Below is a small trained network, with its code and all its weights. Each question gives an input and a target symbol and asks what happens when units are switched off, that is, made to give their printed mean instead of their output.

import numpy as np


def w(rows, s, z=0):
    codes = np.array(rows[::2]) - 128.0
    scale = np.full(codes.shape[1], s)
    scale[-1] = z or s
    return codes * scale


def norm(h):
    return h / np.sqrt((h * h).mean(-1, keepdims=True) + 1e-5)


def f(y):
    return y / 2 * (1 + np.tanh(0.7978845608 * (y + 0.044715 * y**3)))


def softmax(a):
    e = np.exp(a - a.max(-1, keepdims=True))
    return e / e.sum(-1, keepdims=True)


def log_softmax(a):
    a = a - a.max(-1, keepdims=True)
    return a - np.log(np.exp(a).sum(-1, keepdims=True))


def net(x, mask):
    ids = ['αεζηξσψω'.index(c) for c in x.split()]
    T = len(ids)
    res = E[ids] + P[:T]
    u = 0
    for l in range(2):
        q, k, v = (norm(res) @ M[l].T for M in (Q, K, V))
        z = softmax(np.where(np.tri(T) > 0, q @ k.T / 2**0.5, -1e9)) @ v
        res = res + np.where(mask[u], z, O[l][:, -1]) @ O[l][:, :-1]
        u += 1
        y = f(norm(res) @ A[l][:, :-1].T + A[l][:, -1])
        res = res + np.where(mask[u : u + 4], y, B[l][:, -1]) @ B[l][:, :-1]
        u += 4
    return log_softmax(norm(res)[-1] @ U[:, :-1].T + U[:, -1])


Q, K, V, O, A, B = {}, {}, {}, {}, {}, {}
E = w([
[116,78,254,126],'α',
[166,171,150,155],'ε',
[144,107,103,130],'ζ',
[124,79,97,168],'η',
[154,103,106,127],'ξ',
[114,102,100,151],'σ',
[103,180,126,94],'ψ',
[148,109,103,119],'ω',
],0.03)
P = w([
[221,221,159,106],'0',
[118,100,25,87],'1',
[99,94,1,105],'2',
[110,128,33,54],'3',
[108,120,29,62],'4',
[94,106,41,88],'5',
[139,136,103,54],'6',
[126,92,21,119],'7',
[85,84,40,153],'8',
[128,136,83,62],'9',
[116,91,70,147],'10',
[85,96,37,120],'11',
[100,122,37,125],'12',
],0.0074)
Q[0] = w([
[187,105,118,254],'L0H0',
[253,105,151,96],'L0H0',
],0.0085)
K[0] = w([
[117,222,137,106],'L0H0',
[253,180,112,60],'L0H0',
],0.007)
V[0] = w([
[126,88,170,187],'L0H0',
[254,162,137,14],'L0H0',
],0.0072)
O[0] = w([
[250,37,91,119,71],'L0H0',
[76,85,74,182,254],'L0H0',
],0.012,0.0036)
A[0] = w([
[155,228,125,247,200],'L0N0',
[95,168,135,49,192],'L0N1',
[194,192,123,164,111],'L0N2',
[59,63,169,57,2],'L0N3',
],0.013,0.0072)
B[0] = w([
[116,143,126,5,254],'L0N0',
[114,81,102,181,166],'L0N1',
[180,102,153,119,165],'L0N2',
[130,88,198,170,126],'L0N3',
],0.016,0.0096)
Q[1] = w([
[35,116,121,93],'L1H0',
[106,154,6,123],'L1H0',
],0.012)
K[1] = w([
[135,48,132,133],'L1H0',
[254,155,118,94],'L1H0',
],0.0084)
V[1] = w([
[151,182,154,100],'L1H0',
[2,235,94,139],'L1H0',
],0.0086)
O[1] = w([
[130,166,136,74,167],'L1H0',
[170,248,72,208,5],'L1H0',
],0.017,0.0013)
A[1] = w([
[48,88,143,173,2],'L1N0',
[236,196,224,250,16],'L1N1',
[87,142,131,241,127],'L1N2',
[171,177,2,241,10],'L1N3',
],0.0088,0.0037)
B[1] = w([
[253,75,40,74,133],'L1N0',
[43,64,180,81,134],'L1N1',
[212,138,86,147,169],'L1N2',
[170,191,73,220,252],'L1N3',
],0.011,0.0039)
U = w([
[86,43,211,164,190],'α',
[161,198,68,195,88],'ε',
[147,226,91,217,181],'ζ',
[137,183,53,207,102],'η',
[163,194,73,183,97],'ξ',
[155,158,95,2,157],'σ',
[114,67,56,138,2],'ψ',
[75,108,22,144,153],'ω',
],0.0088,0.0051)

Each question gives the input, a string of symbols that net reads in full, and the target symbol t.
The units are the heads (2 rows each of Q, K, V and O) and the neurons (one row each of A and B). Each row of codes is followed by its name. A weight is (code - 128) times the scale printed after its matrix; where a second scale follows, it is the last column's (O, A, B and U).
mask holds one flag per unit, layer by layer, with each layer's heads first. A switched-off unit (its flag False) gives its mean, the last column of its rows in O or B, instead of its output. The means were averaged over made-up inputs and are rounded, as every weight is.
A unit's drop is (log p(t) with every unit on - log p(t) with that unit switched off) / (log p(t) with every unit on - log p(t) with every unit switched off).
The circuit of an input: a set's keep is (log p(t) with only the set's units on - log p(t) with every unit switched off) / (log p(t) with every unit on - log p(t) with every unit switched off). Starting from all 10 units, units are removed one at a time, each time the one whose removal leaves the highest keep (on an exact tie, the one counted first), for as long as the keep stays at least 0.8.
circuit, biggest first: the units of the circuit, biggest drop first
top k neurons: the k neurons with the biggest drops, biggest first
drop of u: that unit's drop, to one decimal
input η ω σ ω ε ζ ψ ω ω, target α: circuit, biggest first => (L0H0, L1H0, L0N0)
input ε ξ ζ ζ ε ψ ω, target ω: circuit, biggest first => (L0N2, L0N0, L0H0)
input η ψ ε σ ε ψ ε ω ε ξ ψ, target α: circuit, biggest first => (L1H0, L0H0, L0N1, L0N0)
input ψ η ω ε ε ψ ζ, target ζ: circuit, biggest first => (L1H0, L0N0)
input ψ ε ω ε ε α ε α ε σ, target ζ: circuit, biggest first => (L0N0, L1H0, L1N3)
input ε η ω ε ε ξ ζ, target ω: circuit, biggest first => (L0N2, L0N0, L1H0)
input η ε ε ψ α ξ ε ψ ξ ζ ε ω, target α: circuit, biggest first => (L1H0, L0H0, L0N0, L0N1)
input ε ζ ζ ζ ψ, target ω: top 2 neurons => (L0N1, L0N0)
input ε ψ ζ ξ ε ε ξ, target ω: top 4 neurons => (L0N2, L0N0, L0N1, L1N2)
input ε ξ ε η ε ψ ζ, target ω: top 3 neurons => (L0N2, L0N0, L0N1)
input η η ε ψ ε η ε η ξ, target α: drop of L0H0 => 0.9
input ε ω ε ξ ω ψ, target ω: drop of L0N2 => 0.1
input η ε ψ ζ ζ ε ε ξ ψ, target α: drop of L1H0 => 1.0
input η ω σ ε ξ ξ ε η ξ ψ η, target α: drop of L0N1 => 0.1
